Below are the code and all the weights of a small trained network. Each question names an input and a target symbol and asks about switching units off, where a switched-off unit gives its printed mean instead of its output.

import numpy as np


def w(rows, s, z=0):
    codes = np.array(rows[::2]) - 128.0
    scale = np.full(codes.shape[1], s)
    scale[-1] = z or s
    return codes * scale


def f(y):
    return np.maximum(y, 0)


def softmax(a):
    e = np.exp(a - a.max(-1, keepdims=True))
    return e / e.sum(-1, keepdims=True)


def log_softmax(a):
    a = a - a.max(-1, keepdims=True)
    return a - np.log(np.exp(a).sum(-1, keepdims=True))


def net(x, mask):
    ids = ['γδζηξστψω'.index(c) for c in x.split()]
    T = len(ids)
    res = E[ids] + P[:T]
    r = res
    for j in range(2):
        rows = slice(2 * j, 2 * j + 2)
        q, k, v = (r @ M[0][rows].T for M in (Q, K, V))
        z = softmax(np.where(np.tri(T) > 0, q @ k.T / 2**0.5, -1e9)) @ v
        o = O[0][rows]
        res = res + np.where(mask[j], z, o[:, -1]) @ o[:, :-1]
    y = f(res @ A[0][:, :-1].T + A[0][:, -1])
    res = res + np.where(mask[2:6], y, B[0][:, -1]) @ B[0][:, :-1]
    return log_softmax(res[-1] @ U[:, :-1].T + U[:, -1])


Q, K, V, O, A, B = {}, {}, {}, {}, {}, {}
E = w([
[154,222,163,125,64,249],'γ',
[69,199,120,166,143,168],'δ',
[202,91,134,80,96,74],'ζ',
[168,135,115,118,93,76],'η',
[221,130,132,58,85,158],'ξ',
[158,90,174,115,128,108],'σ',
[141,121,96,80,197,136],'τ',
[146,114,167,143,96,101],'ψ',
[123,111,143,148,132,84],'ω',
],0.012)
P = w([
[140,172,148,103,155,108],'0',
[64,148,124,40,78,119],'1',
[88,83,175,151,193,160],'2',
[31,88,74,57,62,157],'3',
[195,151,85,158,163,149],'4',
[85,38,30,114,118,224],'5',
[196,167,145,108,182,107],'6',
[215,80,65,201,194,207],'7',
[110,205,198,58,118,65],'8',
[255,153,137,195,198,131],'9',
[26,67,176,79,98,168],'10',
[170,170,212,121,141,120],'11',
],0.0078)
Q[0] = w([
[99,174,234,82,130,33],'head 0',
[44,81,153,80,58,175],'head 0',
[85,36,32,184,47,211],'head 1',
[6,104,204,115,41,41],'head 1',
],0.019)
K[0] = w([
[207,220,179,160,199,75],'head 0',
[66,187,159,29,98,72],'head 0',
[7,68,119,52,20,138],'head 1',
[140,249,194,97,101,26],'head 1',
],0.018)
V[0] = w([
[143,213,1,120,95,75],'head 0',
[87,110,170,190,50,116],'head 0',
[215,65,152,49,86,48],'head 1',
[95,104,82,162,175,58],'head 1',
],0.019)
O[0] = w([
[155,117,168,157,252,140,210],'head 0',
[140,183,167,145,103,62,25],'head 0',
[186,110,47,186,112,112,254],'head 1',
[69,60,143,130,139,94,31],'head 1',
],0.014,0.0037)
A[0] = w([
[188,79,211,129,116,4,197],'neuron 0',
[108,37,104,119,136,20,148],'neuron 1',
[87,161,57,124,137,151,201],'neuron 2',
[83,147,117,99,151,183,2],'neuron 3',
],0.015,0.0037)
B[0] = w([
[110,176,166,138,153,7,223],'neuron 0',
[96,54,177,165,95,204,255],'neuron 1',
[84,143,93,96,146,139,221],'neuron 2',
[153,115,82,160,111,99,231],'neuron 3',
],0.019,0.008)
U = w([
[135,186,192,147,110,205,218],'γ',
[7,197,128,129,218,110,200],'δ',
[147,88,117,189,101,154,1],'ζ',
[155,108,163,212,208,127,67],'η',
[227,83,82,62,130,69,139],'ξ',
[88,101,113,115,2,126,106],'σ',
[71,65,164,60,184,203,178],'τ',
[102,157,103,185,61,52,60],'ψ',
[44,124,193,172,82,139,118],'ω',
],0.0069,0.0051)

Each question gives the input, a string of symbols that net reads in full, and the target symbol t.
The units are the heads (2 rows each of Q, K, V and O) and the neurons (one row each of A and B). Each row of codes is followed by its name. A weight is (code - 128) times the scale printed after its matrix; where a second scale follows, it is the last column's (O, A, B and U).
mask holds one flag per unit, heads first, then neurons. A switched-off unit (its flag False) gives its mean, the last column of its rows in O or B, instead of its output. The means were averaged over made-up inputs and are rounded, as every weight is.
A unit's drop is (log p(t) with every unit on - log p(t) with that unit switched off) / (log p(t) with every unit on - log p(t) with every unit switched off).
The circuit of an input: a set's keep is (log p(t) with only the set's units on - log p(t) with every unit switched off) / (log p(t) with every unit on - log p(t) with every unit switched off). Starting from all 6 units, units are removed one at a time, each time the one whose removal leaves the highest keep (on an exact tie, the one counted first), for as long as the keep stays at least 0.8.
circuit, biggest first: the units of the circuit, biggest drop first
k most important neurons: the k neurons with the biggest drops, biggest first
which heads matter: for each layer, one digit per head in row order, 1 if its drop is at least 0.15 and else 0, layers parted by /
input ψ τ δ τ η η ω, target η: most important neuron : [neuron 0]
input ξ δ ζ ζ ω σ η η τ, target τ: 3 most important neurons : [neuron 0; neuron 3; neuron 1]
input δ δ δ γ δ τ η ω, target τ: circuit, biggest first : [head 0; head 1]
input δ η η ζ γ ω, target ζ: 2 most important neurons : [neuron 1; neuron 0]
input σ τ ψ σ ψ η σ, target ψ: which heads matter : 10
input δ δ δ ξ δ δ, target δ: which heads matter : 00
input η δ ω η, target δ: circuit, biggest first : [head 0; head 1; neuron 0]
input η ξ ψ ψ, target ξ: circuit, biggest first : [head 1; neuron 1]
input ω γ η ζ σ σ ψ ω, target σ: which heads matter : 10
input ω ζ σ ψ ω ω ψ ζ η, target ψ: circuit, biggest first : [neuron 0; head 1]
input τ τ ξ η ξ ω ξ η, target ω: circuit, biggest first : [head 1; neuron 1; head 0]
input δ ζ ω ξ ζ, target ω: which heads matter : 01
input ψ δ δ ζ η δ σ η τ ζ, target η: which heads matter : 11
input ω σ η η ψ ω η σ ζ γ η η, target γ: which heads matter : 01
input ζ σ γ ω σ ψ ζ ζ δ ψ τ ζ, target ψ: which heads matter : 10
input δ ψ δ η, target ψ: circuit, biggest first : [head 0; neuron 0]
input η η δ ψ, target η: which heads matter : 11
input ψ δ ζ ω γ γ σ γ η, target σ: circuit, biggest first : [head 0]
input τ ψ δ ψ ζ, target δ: which heads matter : 01
input γ ζ ξ η ζ δ δ δ δ η, target δ: circuit, biggest first : [head 1; neuron 0]
